(in the rows, 128 means zero)
Each row is followed by its class.
128 60 112 158 152 108 104 120 134 100 148 144 180 134 122 128 148 163
 95 135 122 153 140 108 137 161 123 140 112 151 166 139 78 129 116 148
 135 123 146 117 165 118 136 80 102 150 140 136 168 162 : (67)
108 126 180 90 116 111 102 103 167 99 134 169 111 89 107 120 125 138 129
 112 114 169 152 127 105 134 167 149 156 118 96 146 115 142 118 134 111
 109 124 125 111 114 66 89 92 130 113 121 164 94 : (24)
108 135 108 108 162 155 112 137 170 118 123 156 121 81 130 127 123 146
 113 110 90 107 157 117 109 138 149 146 161 97 122 163 135 140 142 163
 109 130 135 133 115 129 132 108 108 147 94 144 155 102 : (24)
108 134 89 76 129 147 119 125 143 131 128 113 132 88 146 121 143 118 113
 107 118 112 106 120 107 117 123 115 133 154 85 140 124 144 102 91 122
 115 123 125 120 145 107 133 130 128 128 143 127 96 : (43)
87 158 165 96 131 100 87 61 143 131 125 71 155 160 132 113 128 129 132
 115 97 118 139 138 100 160 185 140 145 111 122 132 91 111 118 133 95
 152 132 135 109 129 115 124 110 140 164 147 94 134 : (43)
151 143 90 132 143 166 129 140 130 173 149 136 115 134 152 171 123 122
 137 85 113 133 124 124 99 106 135 130 112 110 109 164 121 130 120 109
 153 119 102 129 106 111 126 142 121 97 121 84 111 126 : (77)
155 116 119 101 127 184 128 129 128 136 126 114 128 102 137 120 127 122
 142 107 89 120 127 134 106 117 127 127 130 102 85 133 127 141 112 93
 130 103 94 121 148 121 128 153 123 75 120 117 120 135 : (111)
125 155 130 104 146 151 129 160 131 105 105 131 117 115 118 118 123 134
 132 86 148 127 152 116 145 133 156 132 149 101 118 143 127 128 134 126
 137 123 99 127 134 110 153 121 90 97 117 98 118 147 : (92)
121 105 146 124 132 141 112 111 129 150 165 136 151 78 153 113 137 140
 136 134 78 71 135 113 94 112 120 145 163 154 117 132 106 133 142 121 99
 105 133 133 131 152 104 152 128 95 143 127 124 118 : (46)
132 136 132 105 122 145 139 120 151 117 131 135 111 130 92 151 110 115
 123 114 126 146 139 126 80 95 153 131 92 84 120 131 120 158 141 107 158
 97 145 155 81 148 120 130 134 112 160 105 130 138 : (43)
133 145 119 125 128 162 148 162 112 135 136 140 140 105 133 146 120 138
 138 125 142 90 148 121 127 137 131 140 122 105 122 148 128 126 146 148
 139 120 136 143 147 119 112 137 116 104 89 108 145 116 : (111)
100 146 141 82 127 138 101 135 181 141 141 181 144 109 167 107 143 137
 134 121 102 83 134 117 106 120 125 152 150 117 111 150 146 141 142 130
 112 111 109 127 154 129 120 150 137 97 117 115 131 67 : (92)
156 147 154 115 113 105 115 121 152 138 105 117 134 126 138 113 123 111
 119 127 106 150 120 121 146 111 134 134 111 123 133 148 120 126 128 139
 79 109 118 127 138 102 131 152 113 53 133 168 129 90 : (77)
78 183 64 136 135 83 126 152 168 107 131 116 124 154 130 135 145 90 106
 137 165 93 102 111 74 174 119 144 134 144 138 137 98 162 110 108 139
 126 131 132 144 139 114 91 127 179 113 103 116 108 : (43)
91 129 172 140 126 135 169 85 158 113 121 151 170 119 122 137 105 118
 159 157 119 84 148 143 103 121 162 123 112 86 137 154 132 125 159 140
 117 127 119 142 135 162 151 146 144 151 125 125 67 140 : (43)
118 103 130 106 143 136 143 107 95 89 109 123 84 156 141 113 118 149 92
 103 138 106 123 133 146 131 121 108 188 117 85 122 161 148 136 185 112
 91 129 139 134 138 131 153 168 124 155 144 123 169 : (46)
114 105 118 93 106 159 106 128 156 120 134 133 110 163 152 116 137 131
 139 112 156 118 128 115 105 146 118 124 147 101 128 110 120 152 163 108
 133 121 138 107 147 125 96 115 124 117 101 128 139 120 : (67)
127 135 162 141 124 75 123 77 142 96 140 173 107 114 125 175 106 128 151
 124 123 91 91 168 101 136 160 105 167 149 115 89 132 106 175 145 87 96
 137 161 138 164 135 133 102 81 184 114 154 79 : (24)
156 151 148 116 116 144 112 128 126 135 122 110 99 144 122 145 135 122
 126 137 135 122 117 131 103 136 116 134 115 81 129 131 129 142 132 140
 126 112 129 135 143 128 112 149 112 95 127 114 115 124 : (170)
111 117 136 135 113 147 145 136 151 143 122 208 153 114 128 137 117 111
 146 187 147 111 127 86 113 149 131 141 120 127 107 114 185 97 136 98
 124 128 134 151 145 144 131 120 120 108 126 120 129 80 : (24)
145 149 135 97 141 139 125 154 128 130 123 148 119 87 121 170 128 128
 160 120 112 116 140 114 88 145 121 124 115 113 128 132 139 110 125 112
 125 121 118 138 136 135 150 120 114 76 112 95 141 95 : (24)
138 137 137 134 101 121 96 143 142 142 122 94 123 175 138 157 154 119
 109 130 151 151 139 123 117 98 79 108 111 141 162 143 125 146 130 137
 128 149 130 132 116 115 155 151 132 105 140 141 122 94 : (170)
128 151 123 130 122 90 120 128 153 128 106 96 139 108 136 121 132 117
 139 146 113 113 120 87 131 123 133 112 84 126 137 138 105 146 141 137
 124 117 121 125 113 145 113 145 133 111 134 155 107 158 : (67)
110 136 124 124 126 125 108 119 160 106 104 103 158 154 154 108 90 140
 138 102 86 71 159 126 77 171 113 97 167 76 96 141 135 100 138 142 142
 104 161 152 136 133 91 110 136 126 160 122 142 107 : (170)
108 151 97 102 155 136 138 113 144 115 148 143 129 113 137 128 130 135
 90 108 101 108 126 137 134 104 118 133 154 144 103 142 134 155 100 126
 119 135 98 111 128 146 96 150 158 143 110 142 121 116 : (46)
117 146 160 86 86 90 165 137 120 97 132 130 171 156 94 114 84 126 177
 127 166 150 172 142 128 132 105 97 132 157 163 113 140 98 114 79 160
 136 91 131 145 137 139 101 131 86 114 67 150 82 : (170)
122 114 137 106 112 124 125 153 130 142 134 148 128 107 153 149 152 123
 135 94 128 93 131 119 141 110 156 146 84 121 109 132 121 100 123 99 145
 115 118 126 153 106 77 161 118 97 109 106 125 133 : (111)
115 138 127 59 103 113 127 153 167 95 114 121 146 122 131 93 120 146 95
 133 128 112 123 131 130 144 142 112 125 126 129 122 135 150 107 104 120
 104 102 142 144 126 102 128 154 98 98 123 126 112 : (92)
130 153 126 116 120 134 94 150 139 122 141 117 130 169 141 134 136 147
 117 118 110 127 141 109 120 136 125 137 103 101 133 128 119 130 133 122
 124 127 122 134 157 120 115 146 138 85 107 91 101 107 : (170)
144 139 150 107 136 131 101 153 161 135 145 155 150 132 160 146 129 138
 132 113 94 110 151 125 63 158 116 122 145 118 117 134 132 146 130 94
 114 113 101 117 141 128 120 130 118 97 103 110 155 82 : (24)
149 152 130 159 161 109 127 114 100 144 125 96 148 92 117 130 137 110
 139 173 125 108 115 116 139 141 151 151 118 121 129 151 110 125 138 163
 138 118 139 154 131 132 117 145 113 134 146 120 124 153 : (43)
134 155 152 139 124 146 110 104 123 134 134 108 119 127 131 78 120 134
 96 130 91 132 165 152 152 172 84 149 145 170 115 141 92 133 121 154 135
 156 128 73 176 141 126 108 100 146 127 242 96 141 : (46)
127 168 117 134 134 110 124 131 132 143 149 109 113 144 151 127 117 135
 129 97 104 133 137 135 103 141 132 117 144 113 93 122 116 147 154 109
 119 125 124 127 111 148 136 144 105 112 141 112 128 130 : (43)
130 145 144 169 116 141 112 49 127 99 111 194 177 102 110 145 105 156
 154 158 108 144 125 118 139 132 154 113 144 114 128 149 123 128 134 184
 116 147 154 104 140 126 85 138 125 152 137 158 142 124 : (77)
143 157 179 106 139 147 130 127 129 107 83 130 136 141 96 129 150 96 118
 108 137 46 146 151 105 142 143 134 155 88 120 109 126 140 124 118 120
 134 128 151 147 141 119 115 127 140 148 184 107 109 : (111)
138 144 122 127 118 106 105 132 109 135 136 111 143 104 111 136 143 113
 160 136 152 77 130 118 147 113 153 145 105 146 166 122 105 123 156 160
 139 123 151 154 134 152 132 104 131 121 123 158 133 121 : (111)
120 125 130 96 134 112 132 165 142 148 125 132 126 89 130 108 121 142
 112 128 108 119 149 120 105 124 115 124 150 118 123 131 148 157 131 122
 110 116 136 136 129 133 120 135 159 122 95 128 130 107 : (46)
126 149 137 130 133 113 110 136 115 104 112 106 119 93 116 148 126 129
 127 138 144 110 136 100 120 124 132 132 98 137 172 142 101 133 137 173
 111 112 127 125 109 133 119 129 132 104 126 157 113 176 : (92)
99 118 117 129 152 129 163 178 132 151 104 131 117 101 145 156 118 137
 119 120 137 70 159 118 129 121 142 132 101 79 115 113 125 112 139 148
 113 146 144 150 133 87 118 149 105 95 118 73 118 89 : (92)
130 79 132 154 115 133 116 103 122 159 143 95 149 193 143 129 135 134
 101 127 156 126 104 124 131 143 126 133 161 143 122 135 130 136 120 159
 113 102 126 147 129 126 173 116 98 106 177 99 125 114 : (170)
111 118 94 109 109 131 107 126 126 114 125 125 148 177 118 170 167 110
 95 141 190 105 114 137 146 162 116 146 147 113 150 93 139 135 108 114
 137 127 159 156 138 132 150 107 138 139 162 149 176 115 : (111)
140 158 119 102 188 85 147 105 156 103 127 138 115 122 115 128 141 133
 131 126 104 53 98 96 92 139 124 114 130 116 121 137 119 107 156 148 152
 112 101 154 142 141 82 126 102 127 144 78 100 161 : (92)
137 125 119 159 115 139 122 151 114 176 116 65 141 123 118 102 96 133
 128 143 158 166 133 101 131 143 132 131 117 155 126 126 127 116 140 165
 130 133 127 138 128 94 159 102 105 66 124 85 82 82 : (92)
149 101 137 132 168 132 131 137 151 107 87 99 174 108 122 109 114 116 87
 83 103 105 163 143 176 117 135 125 129 114 107 110 138 86 114 135 109
 108 111 124 100 113 87 90 158 161 112 191 131 103 : (46)
104 128 128 97 139 129 117 124 158 127 128 118 118 139 135 133 119 148
 104 129 105 145 144 113 101 141 123 118 120 136 102 132 110 157 145 128
 118 114 123 130 116 111 128 140 127 116 128 126 119 113 : (43)
97 134 134 136 84 129 138 108 135 119 124 132 131 166 133 134 155 120
 121 120 144 88 127 93 88 114 102 122 130 137 128 114 132 140 137 142
 134 134 125 117 103 133 96 161 137 121 150 93 120 116 : (111)
103 104 140 120 130 132 140 131 147 117 128 133 116 116 132 150 115 128
 133 132 138 109 153 136 122 143 125 151 145 121 109 132 102 147 108 137
 131 91 100 130 159 101 133 128 124 94 109 93 124 118 : (46)
125 112 137 88 133 161 111 107 138 124 143 110 172 110 154 115 120 148
 109 126 115 102 124 148 113 130 122 129 171 123 127 138 118 138 140 141
 89 102 130 123 141 130 124 145 135 135 116 152 131 118 : (46)
106 84 96 116 122 118 111 113 152 121 102 128 115 163 126 123 163 133
 112 123 163 113 134 69 119 93 108 151 141 91 126 92 122 145 123 164 126
 128 144 137 121 112 155 128 132 154 143 114 132 130 : (46)
131 112 171 131 187 93 127 143 118 119 123 111 179 86 140 147 147 129 92
 140 90 138 167 155 150 132 147 126 106 82 116 164 119 156 119 142 100
 108 140 138 132 111 126 159 116 137 149 131 161 134 : (43)
121 127 121 145 134 126 103 134 125 145 130 125 148 100 153 163 124 137
 132 78 131 120 136 129 125 138 151 134 124 126 113 146 130 119 133 146
 136 102 133 111 128 123 117 143 120 100 121 99 152 99 : (43)
151 119 180 117 117 158 139 138 136 203 112 148 142 87 116 152 99 148
 131 69 93 142 160 132 132 106 152 107 97 145 105 145 151 84 151 123 138
 171 155 110 112 123 132 129 88 84 137 151 104 51 : (24)
151 132 178 114 112 150 107 129 124 152 121 148 148 105 122 134 143 137
 150 120 137 151 147 127 101 115 140 136 113 114 122 141 116 145 114 132
 148 122 106 128 121 119 140 145 102 98 136 100 145 104 : (67)
70 105 149 129 158 111 142 82 129 96 122 140 119 112 98 130 55 115 117
 147 120 174 140 123 83 111 188 150 107 151 140 146 137 118 91 169 81 98
 102 114 91 108 111 140 134 89 149 111 121 163 : (46)
144 138 136 101 157 143 106 140 146 172 143 119 125 128 138 171 100 143
 137 120 108 146 126 110 102 152 124 123 113 104 100 159 126 133 148 108
 117 97 121 130 144 116 111 123 111 88 110 122 96 125 : (170)
99 150 164 98 124 120 92 115 156 103 111 143 143 100 126 124 117 125 137
 132 115 135 142 122 92 110 150 128 154 128 137 155 127 155 113 128 98
 121 118 125 119 115 107 151 152 93 144 140 132 116 : (92)
137 131 177 126 123 133 99 135 147 123 104 164 130 92 128 146 158 113
 157 145 139 116 160 124 150 117 104 100 130 119 126 140 168 122 142 130
 120 126 119 129 129 149 129 118 103 113 111 170 149 80 : (170)
130 123 142 118 140 155 116 135 120 144 154 122 138 115 143 103 98 137
 128 119 107 145 141 121 107 138 146 142 152 114 99 147 140 142 135 140
 105 98 138 116 133 120 97 126 121 81 113 102 140 109 : (46)
115 121 148 125 163 160 108 167 157 115 104 141 133 96 123 149 139 129
 125 117 135 109 176 113 75 133 108 131 127 103 147 138 126 112 154 130
 142 121 110 138 125 93 137 127 106 109 117 86 113 111 : (92)
112 124 160 146 123 111 158 135 125 192 136 135 170 100 161 135 103 127
 116 137 106 117 137 115 129 129 151 154 139 113 84 142 147 118 90 75 89
 122 100 132 147 131 135 202 119 71 145 124 86 157 : (46)
125 100 139 100 139 165 147 123 138 163 127 184 124 134 132 166 107 161
 88 73 105 117 138 124 95 128 137 125 168 120 118 148 134 140 119 109 86
 128 133 122 103 106 100 137 134 110 125 153 141 117 : (77)
103 140 119 110 133 157 139 160 119 128 110 145 142 105 116 117 129 126
 99 151 113 91 112 109 102 144 128 149 146 141 151 146 138 131 98 130
 101 114 131 139 102 111 102 148 158 147 133 96 145 117 : (170)
110 134 137 114 135 143 116 124 173 108 133 172 99 162 149 142 114 148
 109 129 75 116 147 149 84 159 112 105 89 131 117 135 121 133 136 144
 129 123 127 125 130 136 108 117 153 115 133 168 136 109 : (67)
158 103 165 86 181 119 121 98 119 103 119 173 116 84 83 69 137 120 139
 100 82 120 163 156 87 107 135 132 176 113 143 104 142 112 128 118 92
 136 114 136 156 143 157 89 74 89 148 132 164 71 : (77)
112 93 96 112 162 117 117 108 128 154 127 142 127 105 136 120 120 125
 181 135 133 168 105 147 120 143 143 121 160 163 113 156 120 89 121 128
 127 142 133 131 139 98 162 65 122 215 116 141 146 134 : (43)
168 152 137 132 147 112 127 150 119 141 136 152 105 132 129 156 127 128
 136 113 124 124 147 139 113 130 114 133 120 94 145 135 124 144 164 136
 153 112 126 130 155 113 126 153 118 87 120 92 139 116 : (77)
140 144 135 102 130 138 122 167 128 142 133 155 126 160 115 166 129 129
 148 112 139 126 140 91 124 142 124 156 116 91 124 136 120 143 124 94
 144 98 129 141 155 122 143 116 137 92 134 91 120 132 : (170)
158 104 109 136 120 118 124 111 134 154 120 110 118 81 119 129 125 146
 136 104 154 154 116 117 111 108 101 156 166 115 134 156 82 120 114 147
 128 131 116 119 142 95 109 106 118 165 94 150 120 175 : (92)
143 109 121 146 131 105 138 110 147 121 117 156 129 128 114 174 149 118
 150 129 132 141 105 116 109 85 138 91 95 116 152 153 124 127 126 145
 118 133 132 149 110 123 144 108 129 130 133 102 118 116 : (77)
133 126 123 141 134 112 98 127 145 128 145 140 151 102 143 160 119 148
 151 134 104 133 147 121 132 135 154 120 116 105 102 150 110 140 136 131
 126 116 138 142 159 126 117 126 106 94 112 146 147 141 : (111)
111 123 137 109 149 139 127 133 121 132 123 112 144 64 117 164 120 125
 137 112 123 144 166 131 117 128 137 140 128 109 123 142 112 130 125 90
 140 117 122 123 139 111 138 168 95 69 136 87 139 126 : (43)
147 115 185 124 130 129 128 151 112 140 79 162 121 101 118 161 173 132
 138 115 128 89 159 80 90 116 94 108 134 150 164 167 142 124 123 156 138
 165 136 116 118 116 139 153 127 131 131 147 140 127 : (24)
122 112 117 134 103 167 151 126 145 122 120 79 144 119 151 184 140 142
 121 121 129 125 142 153 107 121 93 94 103 82 129 158 112 128 102 146
 133 136 114 151 112 117 126 147 157 97 103 91 117 101 : (67)
133 148 125 106 141 142 124 146 134 113 101 137 140 89 124 126 118 144
 117 91 121 116 122 105 98 123 123 101 146 151 103 140 127 129 106 117
 100 131 109 119 150 120 115 124 125 84 116 131 106 93 : (92)
132 119 165 103 134 156 90 129 119 129 121 191 120 133 135 155 153 133
 139 134 154 152 121 141 73 157 94 107 109 127 141 135 133 114 147 127
 132 151 181 106 183 122 133 113 91 138 151 163 152 98 : (67)
141 133 173 105 135 139 122 155 157 105 132 176 118 165 130 122 135 152
 118 123 77 101 165 135 121 139 122 117 115 108 141 132 130 119 146 114
 116 138 128 139 155 121 117 134 112 84 117 127 150 97 : (170)
131 121 156 104 115 128 123 133 133 143 120 141 104 143 116 115 124 141
 132 155 139 125 118 94 93 142 124 133 128 116 104 128 132 140 126 136
 104 112 123 149 155 118 84 107 141 123 90 111 83 101 : (170)
74 113 147 146 137 97 153 105 93 46 130 110 105 110 108 126 113 131 120
 125 98 95 198 188 141 155 132 120 139 116 157 121 139 101 78 175 114
 152 124 145 137 148 99 89 177 69 137 109 150 112 : (92)
102 100 183 157 94 46 140 104 131 147 129 115 138 150 88 70 94 135 93
 136 129 130 121 86 95 163 164 143 165 120 121 85 128 183 139 110 72 95
 144 115 122 161 52 101 138 140 148 119 72 157 : (170)
136 152 113 139 139 150 105 117 152 134 144 153 121 145 160 140 126 125
 115 125 58 129 130 134 95 122 144 98 112 116 121 155 154 141 115 115 99
 142 115 121 95 142 96 145 147 91 122 154 131 116 : (77)
95 146 84 94 156 144 110 144 152 92 129 134 133 129 155 160 116 128 108
 107 110 124 153 123 117 126 119 103 105 105 94 125 143 142 139 106 120
 112 119 120 126 129 112 149 138 110 121 153 141 129 : (111)
107 134 115 150 97 138 113 134 148 135 132 162 92 126 162 161 120 127
 146 127 104 157 120 112 93 140 127 104 128 103 81 127 164 150 128 103
 105 114 128 101 111 120 86 163 135 81 117 114 156 139 : (111)
153 152 125 145 102 142 113 125 154 136 145 119 144 165 145 120 121 114
 121 110 125 159 86 164 106 116 123 119 150 110 138 136 140 139 130 107
 88 129 121 106 126 129 118 133 133 137 116 121 133 91 : (170)
118 129 126 79 124 136 107 133 156 167 134 141 95 106 137 126 125 144
 132 108 50 137 160 135 115 118 175 129 86 97 86 119 142 147 99 101 145
 154 115 124 110 131 117 137 132 97 116 108 119 94 : (24)
141 145 152 126 137 127 104 144 140 121 142 161 120 132 135 207 148 130
 149 96 143 112 153 115 119 113 156 129 93 100 128 144 90 163 135 134
 113 98 104 141 129 122 127 108 114 76 97 106 114 98 : (77)
